After every row comes roughly how far along a hidden order it lies, from 0 to 15.
[0.39 -0.03 -0.76 0.12 0.37 -1.31 -0.24 0.01 -0.29 -0.93 0.54 0.24 0.70 0.03 0.10 1.74 0.60 0.19 -0.53 -0.59 -1.63 2.08 1.40 0.41] -> 14
[-4.98 -2.73 -0.72 1.23 0.58 -0.05 0.68 -0.71 0.48 1.25 0.78 3.71 -0.88 0.63 0.46 2.34 0.46 -0.27 1.06 -0.03 4.34 1.00 -0.67 -1.89] -> 6
[-5.57 -1.39 -1.32 0.24 0.62 -0.07 1.90 -0.91 0.81 1.53 -0.17 1.16 -0.73 0.24 1.10 2.23 0.20 0.29 2.76 -0.11 6.73 0.78 -3.52 0.49] -> 0
[-2.38 1.36 -1.32 -1.07 0.89 -1.37 2.11 -1.23 0.41 -3.05 1.56 -1.68 -0.86 -0.41 2.88 2.74 -1.05 0.10 0.89 0.12 5.01 -0.71 1.02 1.04] -> 13
[-2.19 0.28 -0.76 -0.64 0.64 -1.15 -0.20 -0.19 -0.21 -1.88 0.19 2.99 0.38 0.38 0.98 1.27 0.57 -0.03 -0.03 0.13 1.35 1.63 0.58 -0.47] -> 14
[-0.51 1.33 -1.10 -0.87 0.50 0.42 0.84 -0.14 0.50 -0.87 -0.77 -2.23 0.38 0.49 0.74 0.88 0.79 0.34 0.58 0.07 0.92 1.73 -1.47 4.01] -> 9
[-2.91 -0.66 -1.20 0.06 0.61 1.64 1.83 -0.57 0.71 0.80 -0.60 -2.07 -0.71 0.77 0.88 1.47 0.60 0.11 1.73 0.36 4.77 0.96 -2.59 3.33] -> 3
[0.23 -0.36 -0.77 -0.18 0.75 -0.01 1.13 -0.57 0.14 -0.60 1.00 -2.81 -0.75 0.47 1.30 1.47 -0.04 -0.20 -0.14 0.34 0.68 0.52 1.54 1.84] -> 12
[-1.15 0.86 -0.75 0.45 0.37 0.06 0.40 -0.29 1.12 -2.39 0.15 1.17 -0.10 0.53 0.47 1.66 0.82 -0.14 -0.62 -0.14 2.78 1.23 1.08 2.33] -> 15
[-1.77 -1.66 -0.86 1.14 0.55 1.30 1.82 -0.75 0.90 1.43 0.35 -2.35 -1.18 0.70 0.57 2.17 0.39 -0.14 0.93 0.08 4.69 0.62 -0.73 2.39] -> 5
[-6.72 -1.25 -0.73 2.63 0.57 2.41 0.59 -0.50 3.01 -1.75 -0.13 6.77 -1.38 1.71 -0.24 2.11 1.76 -0.92 -0.25 0.40 9.36 0.86 0.64 0.37] -> 13
[-3.64 -2.77 -0.71 1.31 0.44 0.27 0.47 -0.52 0.39 1.68 0.48 2.85 -0.57 0.75 -0.37 2.01 0.81 -0.20 0.76 -0.11 3.34 1.49 -0.29 -1.34] -> 6
[-2.79 -1.94 -0.74 1.11 0.93 2.34 2.04 -1.02 1.54 0.02 1.00 -2.05 -2.42 1.28 1.26 1.90 0.24 -0.84 0.10 0.98 6.08 -0.53 1.51 2.35] -> 9
[-2.21 0.75 -0.98 -0.51 0.90 -0.90 1.09 -0.91 0.46 -2.72 1.38 -0.11 -0.92 0.17 2.11 2.27 -0.45 -0.20 -0.03 0.32 2.86 -0.15 1.76 0.06] -> 15
[-2.23 0.74 -1.25 0.02 0.66 0.70 2.04 -0.81 1.11 -1.17 0.25 -2.38 -0.91 0.29 1.50 2.14 0.01 0.06 1.03 0.08 6.08 0.28 -0.75 3.51] -> 9
[-4.61 -1.14 -0.72 0.79 0.64 0.18 0.18 -0.53 0.97 -1.28 0.41 4.58 -0.62 0.78 0.61 1.86 0.75 -0.44 0.06 0.19 3.74 1.12 0.42 -0.98] -> 12
[-4.65 -0.36 -1.16 -1.26 1.13 1.88 1.79 -0.73 0.49 0.47 -1.00 -1.02 -0.91 1.26 1.97 0.00 0.50 -0.02 1.84 1.47 3.41 0.53 -3.57 3.08] -> 2
[1.60 1.39 -0.86 -1.39 0.63 -1.49 0.44 -0.27 -0.56 -1.67 0.59 -2.66 0.40 -0.10 1.52 1.14 -0.13 0.26 -0.38 0.04 -2.68 1.08 1.45 2.10] -> 15
[-4.25 -2.54 -1.04 0.57 0.65 0.86 1.57 -0.76 0.41 2.59 0.32 -0.52 -0.95 0.64 0.57 1.93 0.39 -0.01 2.01 0.19 4.36 0.91 -2.66 0.51] -> 1
[-6.30 -2.88 -0.83 2.27 0.09 -0.06 0.13 -0.36 0.92 1.88 -0.25 6.33 0.05 0.35 -0.90 2.75 1.25 0.12 1.70 -1.07 6.57 2.55 -2.32 -2.54] -> 3
[-4.50 -0.21 -1.37 0.62 0.57 1.62 1.65 -0.48 1.67 -0.02 -0.94 0.54 -0.47 0.80 0.64 1.36 0.89 0.10 1.59 0.19 7.17 1.13 -2.97 3.23] -> 4
[-3.82 -2.21 -0.88 1.40 0.20 1.06 0.75 -0.17 0.75 2.78 -1.00 1.15 0.08 0.70 -0.71 1.54 1.37 0.31 1.77 -0.55 3.87 2.57 -3.58 1.39] -> 0
[-2.60 -0.81 -0.90 0.97 0.64 3.11 1.71 -0.36 1.77 0.49 -0.88 -1.63 -1.15 1.63 0.20 0.91 1.34 -0.34 0.48 0.71 5.36 0.97 -1.34 4.66] -> 6
[-2.70 -0.86 -1.30 -0.51 0.59 0.18 1.53 -0.57 -0.07 1.70 -0.44 -1.72 0.02 0.23 0.93 1.33 0.26 0.49 2.12 -0.01 2.76 1.42 -3.18 1.97] -> 1
[-6.59 -0.45 -0.89 1.00 0.80 0.62 1.33 -1.02 1.92 -2.08 0.51 4.63 -1.38 0.74 1.39 2.48 0.39 -0.51 0.80 0.36 8.61 0.07 -0.03 -0.25] -> 11
[-5.24 -2.19 -1.24 0.51 0.94 1.79 2.62 -1.14 1.07 1.64 0.19 -0.97 -1.67 0.89 1.45 1.96 0.03 -0.18 2.26 0.73 7.49 -0.09 -2.81 1.73] -> 0
[-0.60 -0.46 -1.01 -1.00 0.88 -1.11 0.67 -0.71 -0.76 -1.39 1.45 -0.54 -0.63 0.16 2.13 1.66 -0.45 -0.19 -0.01 0.49 -1.08 0.29 1.90 -0.39] -> 14
[-1.40 0.49 -0.69 0.30 0.44 -0.66 -0.23 -0.04 0.35 -1.94 0.11 3.00 0.44 0.32 0.24 1.70 0.86 0.00 -0.34 -0.26 0.90 1.83 1.02 0.33] -> 15
[-5.73 -0.19 -1.01 0.65 0.51 -0.02 0.49 -0.50 1.26 -0.79 -0.67 4.67 -0.01 0.42 0.52 1.85 0.93 0.14 1.21 -0.29 5.76 1.67 -2.28 -0.02] -> 7
[-5.17 -2.09 -1.26 0.25 0.83 -0.02 2.29 -0.99 0.59 1.82 0.14 -0.62 -1.33 0.48 1.45 2.10 -0.07 0.07 2.66 0.41 6.95 0.26 -3.06 1.05] -> 0
[1.19 -0.47 -0.68 -0.42 0.60 -0.16 0.60 -0.23 -0.43 -0.02 0.41 -3.49 -0.12 0.54 0.75 1.03 0.37 0.02 -0.28 0.35 -3.06 1.29 0.64 2.26] -> 11
[-5.13 -2.86 -0.97 0.90 0.38 -0.37 0.80 -0.62 0.00 2.50 0.02 3.24 -0.32 0.30 0.23 2.12 0.56 0.17 2.03 -0.41 4.01 1.73 -2.49 -1.72] -> 1
[-4.25 -0.31 -1.62 -1.36 1.13 0.00 2.83 -1.35 0.10 0.42 0.59 -2.66 -1.48 0.03 2.90 2.04 -0.91 0.22 2.57 0.70 5.75 -0.71 -2.64 1.52] -> 2
[-2.70 -0.25 -0.59 0.52 0.61 0.22 0.00 -0.26 1.00 -1.72 0.17 3.04 -0.30 0.98 0.43 1.22 1.02 -0.37 -0.47 0.27 1.54 1.43 1.13 0.55] -> 14
[-2.22 0.18 -1.46 0.01 0.88 1.06 2.89 -1.21 1.38 -1.07 1.04 -3.57 -1.77 0.36 2.16 2.48 -0.57 -0.23 1.13 0.61 7.33 -0.84 0.09 3.39] -> 8
[-5.25 -0.63 -1.34 0.49 0.49 0.84 1.62 -0.61 1.40 0.74 -0.74 1.22 -0.44 0.44 0.68 2.16 0.65 0.27 2.17 -0.10 8.05 1.29 -3.57 1.65] -> 2
[-4.01 -2.40 -0.81 1.13 0.71 -0.42 1.05 -0.96 0.24 0.67 1.45 2.27 -1.27 0.40 0.95 2.50 -0.01 -0.37 0.76 0.07 4.18 0.35 0.53 -1.80] -> 8
[-1.99 -2.13 -0.13 2.12 0.22 2.35 -0.90 0.49 1.39 0.87 -1.27 3.74 0.16 1.92 -1.72 0.34 2.69 -0.53 -0.89 0.19 0.76 3.12 -0.28 1.85] -> 11
[0.54 0.72 -0.90 -0.36 0.48 -0.75 0.95 -0.52 0.54 -1.69 0.91 -2.39 -0.21 -0.06 1.12 1.93 -0.10 0.13 -0.24 -0.25 1.10 0.80 1.48 2.17] -> 14
[-1.88 -0.50 -0.68 -0.19 0.81 -0.22 0.43 -0.51 0.27 -1.87 0.88 1.15 -0.53 0.68 1.38 1.27 0.35 -0.42 -0.31 0.54 -0.13 0.56 1.64 0.27] -> 15
[-5.11 -0.57 -1.66 -0.82 0.95 -0.19 2.35 -1.31 0.51 0.29 0.39 -0.72 -1.08 0.02 2.43 2.33 -0.67 0.23 2.68 0.41 7.28 -0.37 -2.64 0.76] -> 2
[-4.45 0.21 -1.59 -0.76 0.85 -0.24 2.26 -1.13 0.38 -0.04 0.34 -1.78 -0.70 0.02 2.18 1.93 -0.50 0.33 2.29 0.22 6.41 -0.03 -2.45 1.52] -> 4
[-5.24 -1.90 -0.80 0.24 0.49 -0.93 0.07 -0.35 -0.23 1.11 -0.12 4.85 0.19 0.36 0.44 1.58 0.71 0.20 1.40 -0.15 1.52 1.95 -2.06 -2.07] -> 5
[-7.61 -0.94 -0.94 -1.07 1.76 3.30 1.50 -1.04 1.63 -1.71 -0.49 3.89 -2.47 2.50 2.91 -0.44 0.74 -1.10 0.72 3.02 4.90 -0.79 -1.29 1.59] -> 8
[-2.76 0.37 -0.89 0.84 0.86 0.13 1.87 -1.10 1.85 -2.83 1.31 -0.17 -1.64 0.47 1.63 2.80 -0.11 -0.53 0.00 0.29 7.98 -0.54 2.13 1.72] -> 15
[-8.61 -1.02 -1.31 0.91 1.02 1.45 2.28 -1.37 2.22 -1.07 0.34 3.68 -2.04 0.90 1.89 2.60 0.13 -0.51 1.92 0.80 9.99 -0.56 -1.80 0.10] -> 5
[-2.74 -0.98 -1.17 1.24 0.50 1.67 2.34 -0.85 1.62 0.63 0.20 -2.27 -1.27 0.60 0.77 2.17 0.34 -0.12 1.25 -0.03 7.66 0.29 -1.23 3.49] -> 5
[-3.90 0.89 -1.20 0.61 0.49 0.67 1.18 -0.46 1.64 -1.59 -0.54 1.32 -0.10 0.43 0.72 1.88 0.73 0.12 0.96 -0.21 6.42 1.17 -1.49 2.64] -> 9
[1.72 0.25 -0.85 -0.25 0.26 -0.14 0.16 0.19 -0.26 -0.07 -0.41 -2.97 0.82 0.41 -0.04 0.88 0.90 0.38 -0.06 -0.35 -2.49 2.37 -0.44 3.16] -> 10
[-6.37 -2.77 -0.87 0.45 0.92 0.53 1.02 -0.89 0.38 1.33 0.44 3.77 -1.22 0.96 1.23 1.78 0.41 -0.35 1.43 0.71 4.08 0.67 -1.61 -1.42] -> 4
[-5.10 0.47 -1.10 0.23 0.60 0.73 0.64 -0.32 1.34 -1.54 -0.75 3.40 -0.13 0.76 0.82 1.26 1.05 0.00 0.78 0.22 4.65 1.38 -1.75 1.39] -> 9
[-2.33 -0.21 -0.72 -0.78 0.78 -1.22 -0.03 -0.37 -0.42 -1.16 0.68 2.28 0.04 0.38 1.28 1.29 0.27 -0.08 0.04 0.35 -1.03 1.07 0.93 -1.00] -> 13
[-4.59 -2.45 -0.96 0.96 0.56 -1.22 0.94 -0.99 0.03 0.96 1.50 3.32 -0.91 0.02 0.94 3.00 -0.24 -0.14 1.35 -0.28 5.04 0.53 -0.30 -3.01] -> 7
[-0.81 -1.51 -0.64 -0.02 0.73 0.02 0.80 -0.56 0.03 0.05 1.10 -0.63 -0.88 0.59 1.12 1.60 0.13 -0.31 -0.09 0.43 0.73 0.65 1.40 -0.16] -> 11
[-4.66 -2.95 -0.84 2.88 0.47 0.57 2.23 -1.45 1.88 0.32 2.24 1.84 -2.38 0.14 0.38 4.73 -0.23 -0.63 0.93 -0.59 9.99 -0.52 1.69 -1.40] -> 9
[-3.38 -2.90 -0.80 0.66 0.51 -0.35 0.31 -0.47 -0.29 1.99 0.35 2.42 -0.37 0.52 0.27 1.75 0.62 0.00 1.19 -0.11 1.87 1.64 -1.50 -1.45] -> 5
[-2.72 -2.17 -0.83 -0.60 0.66 -1.04 0.24 -0.36 -1.36 2.56 0.17 0.57 0.25 0.29 0.65 0.97 0.28 0.33 1.32 0.05 -1.84 1.92 -2.25 -1.34] -> 3
[-6.22 -2.72 -0.97 0.79 0.52 -0.18 0.60 -0.64 0.31 1.82 -0.01 4.33 -0.31 0.56 0.21 1.99 0.60 0.05 1.86 -0.17 4.52 1.47 -2.05 -1.97] -> 3
[-7.70 -1.90 -1.44 0.90 0.90 1.28 2.25 -1.28 1.54 0.99 0.18 2.89 -1.86 0.71 1.60 2.43 0.09 -0.24 2.52 0.52 9.99 -0.17 -3.26 -0.20] -> 1
[-4.22 0.77 -1.33 -0.85 0.78 -1.10 0.81 -0.60 0.06 -1.31 -0.05 1.76 0.15 0.12 1.96 1.42 0.03 0.35 1.44 0.04 3.04 0.99 -1.73 0.30] -> 8
